Below is a small trained network, with its code and all its weights. Each question gives an input and a class and asks what happens when units are switched off, that is, made to give their printed mean instead of their output.

import numpy as np


def w(rows, s, z=0):
    codes = np.array(rows[::2]) - 128.0
    scale = np.full(codes.shape[1], s)
    scale[-1] = z or s
    return codes * scale


def f(y):
    return np.maximum(y, 0)


def log_softmax(a):
    a = a - a.max(-1, keepdims=True)
    return a - np.log(np.exp(a).sum(-1, keepdims=True))


def net(x, mask):
    res = np.array(x, float).reshape(1, 5) / 4 @ E
    y = f(res @ A[0][:, :-1].T + A[0][:, -1])
    res = res + np.where(mask, y, B[0][:, -1]) @ B[0][:, :-1]
    return log_softmax(res[-1] @ U[:, :-1].T + U[:, -1])


A, B = {}, {}
E = w([
[142,108,117,43,96,243,123],'x0',
[254,42,68,199,58,146,133],'x1',
[133,131,116,127,127,117,124],'x2',
[58,34,53,85,175,102,69],'x3',
[113,192,118,93,76,161,41],'x4',
],0.0066)
A[0] = w([
[87,115,127,158,121,39,129,94],'n0',
[107,76,233,210,138,48,183,161],'n1',
[229,92,138,155,104,157,123,78],'n2',
[153,203,128,179,103,1,65,152],'n3',
[189,222,177,154,87,133,187,114],'n4',
[167,139,113,52,109,179,143,79],'n5',
[77,56,90,125,136,102,69,10],'n6',
[87,103,65,127,176,130,100,38],'n7',
[65,122,181,51,81,181,116,254],'n8',
[74,55,24,88,132,89,77,95],'n9',
[196,103,70,173,50,138,126,77],'n10',
[155,99,118,65,126,162,168,180],'n11',
[87,220,174,49,111,104,119,170],'n12',
],0.009,0.0023)
B[0] = w([
[175,78,2,136,89,94,126,187],'n0',
[102,15,92,56,143,165,113,229],'n1',
[35,101,79,179,167,167,128,236],'n2',
[148,57,74,44,65,148,104,222],'n3',
[51,156,107,48,62,200,198,239],'n4',
[149,60,94,83,85,69,87,191],'n5',
[94,187,146,79,67,188,189,202],'n6',
[121,173,132,171,103,217,146,184],'n7',
[138,48,54,150,147,163,80,228],'n8',
[138,207,193,117,90,184,227,253],'n9',
[43,161,29,222,169,174,104,252],'n10',
[192,92,56,47,128,140,63,194],'n11',
[67,129,57,174,171,174,107,228],'n12',
],0.0068,0.0065)
U = w([
[117,179,127,62,16,213,223,141],'0',
[139,115,59,92,106,151,113,254],'1',
[183,55,55,44,42,115,58,144],'2',
[56,146,56,194,174,141,81,141],'3',
[144,79,57,90,122,139,82,97],'4',
[144,171,255,196,162,50,40,45],'5',
],0.0061,0.0034)

Each question gives the input, the list of numbers given to net, and the class t.
The units are the neurons (one row each of A and B). Each row of codes is followed by its name. A weight is (code - 128) times the scale printed after its matrix; where a second scale follows, it is the last column's (A, B and U).
mask holds one flag per neuron, in row order. A switched-off neuron (its flag False) gives its mean, the last column of its row in B, instead of its output. The means were averaged over made-up inputs and are rounded, as every weight is.
A unit's drop is (log p(t) with every unit on - log p(t) with that unit switched off) / (log p(t) with every unit on - log p(t) with every unit switched off).
The circuit of an input: a set's keep is (log p(t) with only the set's units on - log p(t) with every unit switched off) / (log p(t) with every unit on - log p(t) with every unit switched off). Starting from the 12 units with the biggest drops (on a tie, the unit counted first), units are removed one at a time, each time the one whose removal leaves the highest keep (on an exact tie, the one counted first), for as long as the keep stays at least 0.8.
units of the circuit, in order: the units of the circuit, biggest drop first
top k neurons: the k neurons with the biggest drops, biggest first
drop when u is switched off: that unit's drop, to one decimal
input [-6,4,-8,8,3], class 0: units of the circuit, in order => n9, n6
input [4,7,6,-1,4], class 3: top 3 neurons => n10, n2, n3
input [1,5,0,-4,-4], class 3: units of the circuit, in order => n10, n2
input [-6,-6,3,0,6], class 2: units of the circuit, in order => n3
input [4,-8,6,-2,-3], class 3: top 2 neurons => n12, n3
input [-8,0,4,-6,0], class 2: units of the circuit, in order => n3, n1
input [-8,-4,7,-5,4], class 2: top 2 neurons => n3, n9
input [7,8,5,3,-3], class 3: top 3 neurons => n10, n2, n3
input [0,8,5,4,6], class 3: top 3 neurons => n10, n2, n4
input [0,8,5,-7,0], class 3: top 4 neurons => n10, n2, n9, n6
input [7,-6,1,-6,8], class 4: top 2 neurons => n8, n12
input [-8,1,3,-7,6], class 2: top 2 neurons => n3, n9
input [8,4,-1,-4,5], class 2: top 2 neurons => n5, n11
input [-7,-1,2,5,-5], class 2: top 2 neurons => n0, n1
input [0,8,-4,5,-6], class 3: top 4 neurons => n10, n2, n3, n4
input [-8,-8,-3,-4,-5], class 2: drop when n10 is switched off => 0.1
input [-1,1,0,7,2], class 0: drop when n10 is switched off => 0.0
input [8,-6,6,-5,-1], class 2: drop when n9 is switched off => 0.2
